In the rows, zero is written as 128.
Rows, each with its class:
[121  91  97 149 129 106 134 113 133 121 117 111 169 107 127 191 144 116
 124 138 134 151 178 162 127 126 165 146 136 127 120 111 123 146 137 107
  95 110 137 118 102 103 117 139 101 153 126 140 126 128 118 127 127 139
 140 135  97 135 117 139  99 131 117 171 149 120 150 135 125 135 112 100
 118 134 145 135 131 112 142 131 116 144 163  73 157 147 139 157 112 125
  54 103 124 113 114 123 116 123 116 142 113 137 145 136 139 128 106 100
 111 132 129 151 144 120  92  89 107 130 143 166 110 124 145 149 121 131
 122 135 133 136  89 166 145 127 129 130 132 120 109 133 128 148 101 117
 117 132 155 140 134 130 134 106 149 161  96 110 133 130 123 152  89 148
 124 128 162 122 137 123 116 153 129 125 173 127 151 158 156 102 143 134
 136 123 159 117 128 129 145 153 141 112  92 183  76 134 141 141 174 132
 132 135 138 134 157 187 130]  A
[134 155 105 124 103 121 112 130  87 123 125 126 168 113 110 163 155 127
 141 121 137 161 131 157 122 134 142 133 131 116 138 113 125 139 147  65
 104 135 143 131 104 144  99 123 116 155 125 130 168 122 139 132 117 135
 140  95 131 148 127 154 133 138 100 135 138 106 148 145 138 151 128 133
 127 117 151 119 137 129 132 133 111 135 127 120 126 134 128 154  92  87
  59  91 122  94 121 134 136 134 103 113 111 129 133 129 168 144  89  82
 129 141 130 148 117  99 116 117 120 123 101 176 117 128 154 131 130 133
 112 136 131 126 127 153 120 122 119 153 128  96  96 126 120 145 118 121
 134 127 141 138 110 128 137 128 167 159 123 113 122 162 131 151  71 140
 121 125 135 142 152 122 136 157  94 143 122 150 137 131 127 106 143 149
 138 127 164 156 114 117  99 140 131  95 118 144  95 128 140 129 137 135
 139 138 123 177 137 202 131]  F
[139 166 101 151 104 121  96 124 113 162 133 134 156 111 109 172 172 117
 177 146 137 150  92 129 107 121 124 140 136 145  96 121 119 157 146 101
 117 173 141 122 129 128 124 100 156 127 106 136 170 100 133 105 132 167
 162 121 103 141 125 184 124 150  99 108 122 123 152 176 133 114 128 145
 123 149 127 113 120 122 104 142  97 141  96  93 151 143 148 145 135  96
 119 134 110 155 150 175 130 125  96 159 121 112 127 145 121 134  54 130
 146 139  96 132 132  92 118  90  95 131 117 163  99 155 159 152 111 131
 132  96 140 133  61 127 125 116  92 133 151 104 120 139 134 135  97 147
 139 118 118 155 127 116 140 125 164 173 110 106 125 133 114 157  94 125
 143 101 134 100 122 130 119 150  79 139 112 160 135 126 126 116 127 124
 162 155 161 145 126 126 117 112 136 118 107 135 133 133 156 113 118 142
 135 152 122 149 111 194 147]  H
[139 138 145 134  83 133  77 159 109 179 127 132 198 125 123  93 107 138
  88 150 141 166 110 147  87 126 134 139  93 110 128  79  98 144 137  87
 131  98 119 125 119 161 125 123 135 170 120 156 172 123 118 109 133 122
 134 102 131 179 116 141 173 138 127 123 101 105 169 123 121 119 103 148
  98 110 151 149 137 159  95 124 134 140 120 126 131 105 129 125  85 133
 135 130  92 130 160 153 179 111 109  95 131 129 131 131 173 163 107 115
 130 147 137 158  82 130 134 145 151 143 143 147 138 131 150 142 128 103
 117 136 170 126 153 131 121 109  72 129 136 134 135 140 115 118 125 132
 165 128 143 155 103  88 141 143 172 133 122 160  70 173 128 141 108 139
 120 119 112  90 119 124 167 129  88 112 118 160 130 134  82 143 129 168
 146 153 128 113 124 142 134 133 118 110 148 138  79 129 104 131 133 129
  90 124 137 186 130 174 130]  T
[128 119  89 149 114 120 127 112 139 133 108 114 149 123 133 179 146 147
 164 131 131 123 138 120 119 139 163 155 140 130 116 114 109 144 158  96
 110 160 153 127 110 116 130 126 130 132 124 146 129 111 139 131 123 159
 131 132  90 149 123 148 102 145  99 145 135 117 136 145 127 123 135 112
 128 139 119 125 144 120 127 149  97 158 160  84 131 139 137 153 123 107
  72 115 120 113 123 138 113 137 125 137 115 115 145 122 140 147  83 112
 124 136 123 149 139 109 110  75 112 127 136 180 108 131 142 131 112 133
 118 108 133 128 105 148 124 130 120 121 141 126 132 141 126 128 119 128
 132 143 148 151 118 138 135 117 160 166 101 113 125 137  99 162 111 144
 128 129 151 127 124 131 117 155 127 121 143 140 145 156 154 107 148 119
 143 119 165 143 119 112 137 136 134 113 120 152 133 139 138 148 180 121
 115 137 118 126 149 186 149]  A
[137 166  97 143 127 137 113 120 107 135 146 143 113 107 107 186 186 105
 190 141 125 145 108 125 124 124 109 114 146 151 101 149 140 136 137 125
 125 183 132 119 121 117 125  97 134  98 114 112 140 106 132 112 134 156
 168 129 127 108 129 171 113 124 117 106 123 151 135 162 133 123 134 142
 128 146 128 113 101 114 123 131 119 117 102 121 151 150 135 133 158  99
 137 135 120 167 149 164 119 131 101 177 117 111 118 150  91 112  84 151
 151 120  99 112 159 112 114 106  88 129 100 144  97 147 140 142 115 143
 135  96 123 137  59 122 131 115 120 133 138  98 112 131 148 142  89 144
 121 118 108 140 140 121 135 125 136 158 125 104 144 104 124 141 104  96
 146 111 139 118 128 127 120 141  83 163 104 147 128 112 136 112 120 111
 141 145 124 159 131 134 111 101 137 134  93 116 133 131 158 107  97 139
 151 148 120 134  99 146 140]  H
[121  97 157 121 123 134 199 121 116  93 109 104 155 120 155  65 123 111
  84  89 145 114 162 179 150 130 141 164 114  87 187 117 135 124 142  96
 125  71 127 160 140 151  95 155  75 219 131 135  80 165 168 185  85 117
  83  85 155 138 111 113 127 138 105 120 147 118 117 118 166 208 117 115
 129 125 135 132 142 144 160  95 100 117 147 155  56 132 128 143  77 133
   4  58 134  15 112  58  99 131 133  80 134 152 153  97 195 141 142  46
 116 134 185 133 123 133 140 129 145 144 115 146 161  94 123 124  96 134
 112 177 122 102 146 166 125 151 176 150  56  73 128 129  86 141 183 111
  98 138 183 119 132 129 159 102 131 125 107 101 105 170 182 140  59 176
  94 137 132 187 162 100 118 170 144 102 189  81 130 143 149  88 164 144
 114  68 160 121 107 100 120 148 107  93 115 148 123 100 147 166 173 127
 104 130 128 144 171 168 112]  A
[139 166 135 140 107 125 125 138 100 146 138 135 136  99 124 122 178  97
 172 133 135 165  99 136 106 128  97 130 124 128 117 131 128 140 135 108
 137 140 122 119 123 138 117 106 135 162 102 130 149 121 135 119 125 143
 146 100 137 132 110 145 132 138 125  94 119 132 148 156 140 156 121 154
 118 144 138 117 119 145 129 114 120 111  95 135 128 140 143 113 124 117
 118 117 111 111 170 134 126 122  92 131 130 119 125 184 141 130  78 117
 147 136 115 118 133 125 123 128 107 137 106 122 138 130 145 149  89 132
 146 122 133 125  73 130 141 118 119 143 121  72 122 126 134 130 108 142
 123 105 123 129 142  99 153 122 147 156 108  87 116 125 156 146 116 123
 131 103 130 127 144 110 118 147  89 148 118 122 130 119 111 123 125 150
 133 149 150 152 121 145 104 108 134 124 116 139 126 127 148 119 100 156
 130 149 122 145 108 184 128]  G
[124 150 114 127 115 142 121 110 120 140 144 133 148 146 125 140  88 127
  86 132 136 148 105 139 131 122 136 127 119 117 139 112 117 120 131 115
 116 132 131 124 130 152 132 128 124 122 139 129 169 123 118 108 146 132
 151 125 134 134 136 154 162 110 117 128 123 111 123 122 129  90 132 143
 129 116 137 133 127 114 107 151 126 144 132 122 128 116 119 148 111 131
 137 124 113 170 132 152 163 158 129 136 122 131 118 132 126 131 144 130
 139 124 128 140  98 108 131 115 143 111 148 149 121 148 156 118 171 130
 107 127 142 135 153 117 111 123  84 128 162 142 115 128 118 126 150 119
 155 136 122 139 103 153 108 148 141 116 161 163 135 169 108 118  91 136
 139 125 133 108 114 141 161 122  98 118 118 179 115 128 122 111 134 137
 139 129 133 115 129  92 133 133 115 105 142 114 125 125 120 126 139 115
 123 145 139 169 121 126 137]  T
[126 147 150 129  98 142 121 145 105 159 139 140 163 137 128  77 113 133
  81 142 151 150  77 131 115 130 125 137  99 103 141 103 113 129 125 111
 138 113 115 131 133 157 122 117 133 145 134 135 151 120 130 112 123 128
 138 104 152 154 114 139 162 135 127  99 101 118 141 127 126 124 120 147
 119 119 141 128 130 143  92 109 127 131 114 146 115 108 122 113 100 128
 152 137 108 133 127 135 176 118 118  99 130 128 118 131 156 157 126 129
 130 137 129 137  98 128 144 152 143 130 135 132 132 131 141 141 126 112
 128 139 146 116 138 124 117 126  91 123 127 127 145 125 118 111 126 127
 163 126 127 137 126 107 145 132 149 113 135 158 122 159 133 118 140 136
 132 113 112 109 116 126 162 124  93 127 118 163 118 122 104 133 130 152
 136 137 126 121 117 131 119 121 113 113 144 120 138 127 119 134 120 140
  96 119 134 162 120 145 128]  T
[128 116 136 137 128 131 115 121 137 160 146 132 156 140 127 119 107 120
  78 159 143 155 135 130 114 119 133 130 113 129 113 102 114 112 115 141
 133 114 115 110 125 124 135 120 132 126 137 145 154 125 102  98 150 120
 159 139 128 144 118 137 150 118 139 131 111 123 146 116 101  83 122 125
 114 131 144 129 125 117  96 129 140 141 122 108 156 117 126 120 113 146
 171 141 108 190 138 151 166 112 127 139 115 123 125 148 112 137 149 151
 135 125 121 139 103 140 132 129 128 118 155 130 108 135 141 151 147 111
 107 126 155 131 124 127 132 123  79 111 152 149 140 134 124 118 116 134
 145 122 128 144 129 112 129 130 139 112 132 164 135 134 111 126 128 128
 139 118 139  89 108 132 153 107  98 126 122 171 116 131 117 133 122 149
 143 145 114  94 131 137 140 129 127 129 139 137 101 132 112 123 134 132
 100 111 153 152 130 122 133]  T
